Here is a tiny trained network, its code and every weight. The questions are about switching its units off for an input and a target symbol, where a switched-off unit gives its printed mean instead of its output.

import numpy as np


def w(rows, s, z=0):
    codes = np.array(rows[::2]) - 128.0
    scale = np.full(codes.shape[1], s)
    scale[-1] = z or s
    return codes * scale


def norm(h):
    return h / np.sqrt((h * h).mean(-1, keepdims=True) + 1e-5)


def f(y):
    return y / 2 * (1 + np.tanh(0.7978845608 * (y + 0.044715 * y**3)))


def softmax(a):
    e = np.exp(a - a.max(-1, keepdims=True))
    return e / e.sum(-1, keepdims=True)


def log_softmax(a):
    a = a - a.max(-1, keepdims=True)
    return a - np.log(np.exp(a).sum(-1, keepdims=True))


def net(x, mask):
    ids = ['βγδεζθμξπστψω'.index(c) for c in x.split()]
    T = len(ids)
    res = E[ids] + P[:T]
    r = norm(res)
    for j in range(2):
        rows = slice(3 * j, 3 * j + 3)
        q, k, v = (r @ M[0][rows].T for M in (Q, K, V))
        z = softmax(np.where(np.tri(T) > 0, q @ k.T / 3**0.5, -1e9)) @ v
        o = O[0][rows]
        res = res + np.where(mask[j], z, o[:, -1]) @ o[:, :-1]
    y = f(norm(res) @ A[0][:, :-1].T + A[0][:, -1])
    res = res + np.where(mask[2:26], y, B[0][:, -1]) @ B[0][:, :-1]
    return log_softmax(norm(res)[-1] @ U[:, :-1].T + U[:, -1])


Q, K, V, O, A, B = {}, {}, {}, {}, {}, {}
E = w([
[107,113,148],'β',
[114,111,154],'γ',
[1,108,60],'δ',
[119,103,155],'ε',
[163,82,141],'ζ',
[113,111,156],'θ',
[194,55,213],'μ',
[127,102,78],'ξ',
[151,153,170],'π',
[64,197,139],'σ',
[113,112,154],'τ',
[36,186,93],'ψ',
[186,142,103],'ω',
],0.0051)
P = w([
[112,9,216],'0',
[107,45,198],'1',
[105,75,190],'2',
[107,85,184],'3',
[101,102,167],'4',
[105,119,162],'5',
[107,140,158],'6',
[103,149,146],'7',
[92,167,134],'8',
[101,164,126],'9',
[110,152,135],'10',
],0.0015)
Q[0] = w([
[63,117,240],'head 1',
[26,141,227],'head 1',
[120,106,210],'head 1',
[224,153,44],'head 2',
[248,144,46],'head 2',
[254,128,68],'head 2',
],0.0091)
K[0] = w([
[148,186,129],'head 1',
[136,254,129],'head 1',
[162,160,129],'head 1',
[123,91,178],'head 2',
[128,91,194],'head 2',
[135,87,177],'head 2',
],0.014)
V[0] = w([
[162,239,216],'head 1',
[132,242,252],'head 1',
[137,134,226],'head 1',
[97,239,53],'head 2',
[66,33,25],'head 2',
[82,122,37],'head 2',
],0.0022)
O[0] = w([
[203,65,228,149],'head 1',
[229,13,215,190],'head 1',
[189,110,117,229],'head 1',
[62,56,148,2],'head 2',
[160,5,37,168],'head 2',
[109,52,112,95],'head 2',
],0.0027,0.00096)
A[0] = w([
[128,128,128,127],'neuron 1',
[129,135,136,131],'neuron 2',
[127,128,132,112],'neuron 3',
[127,124,127,110],'neuron 4',
[215,87,144,136],'neuron 5',
[128,127,128,125],'neuron 6',
[127,123,130,101],'neuron 7',
[129,137,142,134],'neuron 8',
[128,127,131,111],'neuron 9',
[127,128,130,123],'neuron 10',
[153,183,129,61],'neuron 11',
[120,121,120,123],'neuron 12',
[128,127,128,125],'neuron 13',
[130,133,133,140],'neuron 14',
[137,135,110,20],'neuron 15',
[127,127,130,119],'neuron 16',
[64,129,60,185],'neuron 17',
[192,253,20,140],'neuron 18',
[190,249,155,137],'neuron 19',
[191,104,120,91],'neuron 20',
[170,109,127,115],'neuron 21',
[138,128,103,3],'neuron 22',
[116,91,73,85],'neuron 23',
[90,114,79,165],'neuron 24',
],0.0058,0.0033)
B[0] = w([
[128,128,128,127],'neuron 1',
[127,130,123,134],'neuron 2',
[124,127,131,116],'neuron 3',
[124,125,134,113],'neuron 4',
[153,190,78,253],'neuron 5',
[127,128,129,126],'neuron 6',
[123,125,133,108],'neuron 7',
[125,129,114,142],'neuron 8',
[123,128,132,115],'neuron 9',
[127,128,129,125],'neuron 10',
[122,89,176,80],'neuron 11',
[135,122,135,121],'neuron 12',
[127,128,129,126],'neuron 13',
[130,129,123,142],'neuron 14',
[97,128,198,49],'neuron 15',
[126,127,130,122],'neuron 16',
[219,133,134,174],'neuron 17',
[138,3,98,249],'neuron 18',
[135,30,133,198],'neuron 19',
[129,179,126,140],'neuron 20',
[134,156,116,145],'neuron 21',
[97,133,212,43],'neuron 22',
[137,100,172,89],'neuron 23',
[206,113,143,151],'neuron 24',
],0.0038,0.0017)
U = w([
[142,128,104,45],'β',
[133,186,117,91],'γ',
[34,81,19,2],'δ',
[148,196,111,149],'ε',
[209,228,52,112],'ζ',
[140,157,99,70],'θ',
[254,152,238,117],'μ',
[64,32,155,37],'ξ',
[130,98,213,91],'π',
[9,135,206,230],'σ',
[125,78,125,133],'τ',
[51,190,16,146],'ψ',
[187,71,50,226],'ω',
],0.0098,0.0038)

Each question gives the input, a string of symbols that net reads in full, and the target symbol t.
The units are the heads (3 rows each of Q, K, V and O) and the neurons (one row each of A and B). Each row of codes is followed by its name. A weight is (code - 128) times the scale printed after its matrix; where a second scale follows, it is the last column's (O, A, B and U).
mask holds one flag per unit, heads first, then neurons. A switched-off unit (its flag False) gives its mean, the last column of its rows in O or B, instead of its output. The means were averaged over made-up inputs and are rounded, as every weight is.
A unit's drop is (log p(t) with every unit on - log p(t) with that unit switched off) / (log p(t) with every unit on - log p(t) with every unit switched off).
The circuit of an input: a set's keep is (log p(t) with only the set's units on - log p(t) with every unit switched off) / (log p(t) with every unit on - log p(t) with every unit switched off). Starting from the 12 units with the biggest drops (on a tie, the unit counted first), units are removed one at a time, each time the one whose removal leaves the highest keep (on an exact tie, the one counted first), for as long as the keep stays at least 0.8.
circuit, biggest first: the units of the circuit, biggest drop first
most important unit: the unit with the biggest drop
top k neurons: the k neurons with the biggest drops, biggest first
which heads matter: for each layer, one digit per head in row order, 1 if its drop is at least 0.15 and else 0, layers parted by /
drop of u: that unit's drop, to one decimal
input π π ω β π ζ ε β ω γ, target σ: which heads matter	01
input ξ β ζ ω β ε, target σ: most important unit	neuron 18
input ω σ ζ ω τ ε τ π τ, target μ: circuit, biggest first	(head 1; neuron 18)
input β ε β τ σ θ θ β σ π τ, target μ: top 2 neurons	(neuron 18; neuron 19)
input ε τ ξ τ ζ, target ζ: which heads matter	00
input ω β ω δ ε ξ θ ω β, target σ: circuit, biggest first	(neuron 5; neuron 18)
input ω τ τ ε ω δ θ τ σ, target σ: which heads matter	10
input ω π γ, target μ: top 2 neurons	(neuron 18; neuron 5)
input γ ε β, target ψ: top 4 neurons	(neuron 18; neuron 17; neuron 19; neuron 24)
input μ ζ ε β, target ψ: top 3 neurons	(neuron 18; neuron 17; neuron 24)
input τ ξ ε ω δ π ε, target μ: top 3 neurons	(neuron 18; neuron 19; neuron 5)
input σ γ π τ σ β γ ω ω ζ τ, target σ: drop of head 2	0.2
input τ ε μ τ π β, target μ: drop of head 1	1.0
input ω τ β τ ω π β, target μ: circuit, biggest first	(neuron 18)
input ω ζ ω β θ, target σ: drop of neuron 18	0.2
input ω ω θ ω τ γ ζ, target ζ: drop of neuron 18	0.1
